Below are the code and all the weights of a small trained network. Each question names an input and a class and asks about switching units off, where a switched-off unit gives its printed mean instead of its output.

import numpy as np


def w(rows, s, z=0):
    codes = np.array(rows[::2]) - 128.0
    scale = np.full(codes.shape[1], s)
    scale[-1] = z or s
    return codes * scale


def f(y):
    return np.maximum(y, 0)


def log_softmax(a):
    a = a - a.max(-1, keepdims=True)
    return a - np.log(np.exp(a).sum(-1, keepdims=True))


def net(x, mask):
    res = np.array(x, float).reshape(1, 6) / 4 @ E
    y = f(res @ A[0][:, :-1].T + A[0][:, -1])
    res = res + np.where(mask, y, B[0][:, -1]) @ B[0][:, :-1]
    return log_softmax(res[-1] @ U[:, :-1].T + U[:, -1])


A, B = {}, {}
E = w([
[139,225,34,85,20,86,71,113,72,179,113,98],'x0',
[144,219,121,182,133,55,155,51,144,18,183,226],'x1',
[219,162,182,135,212,179,27,97,39,108,165,94],'x2',
[165,156,30,143,237,82,182,113,146,119,40,47],'x3',
[2,203,231,23,166,155,174,87,94,129,63,101],'x4',
[187,140,70,13,135,193,232,100,141,159,186,163],'x5',
],0.0073)
A[0] = w([
[98,79,163,58,118,216,121,196,118,224,67,49,46],'n0',
[180,31,91,151,109,149,95,190,140,203,142,81,125],'n1',
[99,183,139,151,124,117,119,80,116,92,162,192,26],'n2',
[137,160,75,133,197,68,142,139,137,139,52,45,63],'n3',
[37,109,109,125,68,87,166,138,207,118,86,147,32],'n4',
[139,232,46,63,23,103,97,118,56,188,127,90,81],'n5',
[96,101,173,110,62,158,91,148,97,140,142,181,49],'n6',
[136,135,73,137,201,77,157,139,114,115,47,48,54],'n7',
[121,201,135,135,114,65,157,47,138,36,163,191,3],'n8',
[77,139,160,203,126,63,59,160,119,112,77,126,59],'n9',
[126,45,192,142,230,196,188,150,194,89,160,164,126],'n10',
[44,102,134,127,60,68,188,167,206,169,85,151,62],'n11',
[2,192,203,52,160,191,146,100,105,132,65,91,51],'n12',
[207,141,96,37,166,239,168,70,106,136,168,155,129],'n13',
[82,101,169,203,134,98,60,143,98,89,80,85,87],'n14',
[88,90,94,91,80,95,205,153,196,139,115,156,82],'n15',
[137,214,70,93,37,69,71,101,67,170,106,107,56],'n16',
[118,152,67,143,167,113,168,114,120,100,58,76,21],'n17',
[80,108,185,121,40,176,85,162,81,117,159,179,61],'n18',
[95,56,126,97,115,212,101,213,93,223,85,39,19],'n19',
[38,176,193,54,148,144,158,81,81,136,72,106,57],'n20',
[80,111,199,117,32,151,82,150,107,142,198,168,74],'n21',
[75,124,172,193,125,76,46,138,78,99,68,107,86],'n22',
[203,166,205,115,197,197,39,86,18,107,157,88,57],'n23',
],0.0065,0.0038)
B[0] = w([
[93,195,111,159,170,77,175,53,79,30,159,201,244],'n0',
[159,154,71,197,106,87,113,101,117,36,155,216,220],'n1',
[116,163,163,152,182,95,142,81,122,102,148,164,172],'n2',
[151,116,134,103,186,188,114,74,202,175,183,131,205],'n3',
[117,156,150,137,183,42,53,182,72,183,180,66,196],'n4',
[98,35,216,123,139,162,123,165,160,60,20,101,248],'n5',
[154,139,142,103,195,199,124,82,202,163,165,137,184],'n6',
[173,134,144,99,188,205,115,57,215,199,178,126,203],'n7',
[105,178,133,150,165,72,156,64,87,70,130,197,211],'n8',
[91,112,85,90,53,139,182,98,114,161,108,162,193],'n9',
[62,53,193,106,112,168,108,177,146,75,1,87,238],'n10',
[130,135,142,131,183,83,55,172,64,179,163,48,215],'n11',
[208,94,54,225,37,139,54,163,167,105,142,164,254],'n12',
[57,97,46,33,24,98,141,137,88,184,100,145,238],'n13',
[69,105,65,38,34,158,174,147,96,156,98,156,201],'n14',
[115,156,125,109,131,61,61,172,70,178,149,102,207],'n15',
[98,58,209,145,169,147,107,139,161,51,57,85,223],'n16',
[157,137,130,111,179,177,124,72,176,166,177,145,177],'n17',
[167,134,133,102,205,193,129,54,211,188,165,115,204],'n18',
[76,190,187,156,190,38,203,54,96,67,154,208,236],'n19',
[202,93,45,213,47,149,61,161,160,97,152,150,233],'n20',
[171,129,125,108,208,204,110,70,211,184,153,127,216],'n21',
[77,118,59,30,53,129,174,126,96,158,109,189,206],'n22',
[116,148,143,134,186,24,36,233,54,209,179,52,242],'n23',
],0.0063,0.0088)
U = w([
[97,206,141,165,171,79,164,53,88,32,148,187,95],'0',
[157,131,135,92,192,212,119,63,219,223,165,117,102],'1',
[114,147,142,130,167,69,68,215,44,216,162,52,113],'2',
[84,30,204,121,136,166,121,162,155,49,26,90,114],'3',
[206,90,40,233,49,134,86,150,160,90,160,165,173],'4',
[72,113,62,2,42,141,181,123,89,191,105,155,163],'5',
[140,182,156,140,88,160,182,156,115,134,109,79,253],'6',
[156,188,150,147,86,180,212,173,112,140,145,85,45],'7',
],0.0093,0.0058)

Each question gives the input, the list of numbers given to net, and the class t.
The units are the neurons (one row each of A and B). Each row of codes is followed by its name. A weight is (code - 128) times the scale printed after its matrix; where a second scale follows, it is the last column's (A, B and U).
mask holds one flag per neuron, in row order. A switched-off neuron (its flag False) gives its mean, the last column of its row in B, instead of its output. The means were averaged over made-up inputs and are rounded, as every weight is.
A unit's drop is (log p(t) with every unit on - log p(t) with that unit switched off) / (log p(t) with every unit on - log p(t) with every unit switched off).
The circuit of an input: a set's keep is (log p(t) with only the set's units on - log p(t) with every unit switched off) / (log p(t) with every unit on - log p(t) with every unit switched off). Starting from the 12 units with the biggest drops (on a tie, the unit counted first), units are removed one at a time, each time the one whose removal leaves the highest keep (on an exact tie, the one counted first), for as long as the keep stays at least 0.8.
circuit, biggest first: the units of the circuit, biggest drop first
most important unit: the unit with the biggest drop
k most important neurons: the k neurons with the biggest drops, biggest first
input [1,-2,1,0,7,-6], class 4: most important unit => n12
input [0,-8,7,-4,-6,0], class 0: 3 most important neurons => [n19; n1; n0]
input [2,0,-4,3,1,-2], class 2: circuit, biggest first => [n4; n11]
input [5,-3,-7,-5,3,5], class 2: circuit, biggest first => [n11; n4]
input [-1,-3,-3,-6,5,0], class 1: 2 most important neurons => [n18; n21]
input [0,-1,3,1,2,-4], class 5: circuit, biggest first => [n22; n14]
input [7,0,7,7,-6,1], class 1: circuit, biggest first => [n7; n3]
input [8,-2,6,4,-5,-5], class 3: circuit, biggest first => [n5; n16]
input [-1,-2,5,4,6,-6], class 4: circuit, biggest first => [n12; n20]
input [7,-4,7,8,5,4], class 1: 3 most important neurons => [n7; n3; n17]
input [7,-5,4,0,8,-2], class 4: 3 most important neurons => [n12; n20; n10]
input [-2,5,-7,-6,4,1], class 2: 2 most important neurons => [n4; n11]
input [0,-5,-6,6,2,4], class 1: 4 most important neurons => [n7; n3; n23; n17]
input [3,8,5,-7,-4,4], class 0: most important unit => n8
input [-4,3,-3,5,4,-1], class 1: circuit, biggest first => [n7; n0]
input [4,-8,0,-6,5,4], class 0: 2 most important neurons => [n0; n19]
input [-3,1,-2,7,-6,-8], class 5: circuit, biggest first => [n14; n22; n9]
input [8,0,-6,-7,6,-6], class 3: 2 most important neurons => [n5; n16]
input [7,6,1,-2,5,-8], class 5: 2 most important neurons => [n22; n9]
input [2,-7,-5,-6,6,-1], class 0: most important unit => n0
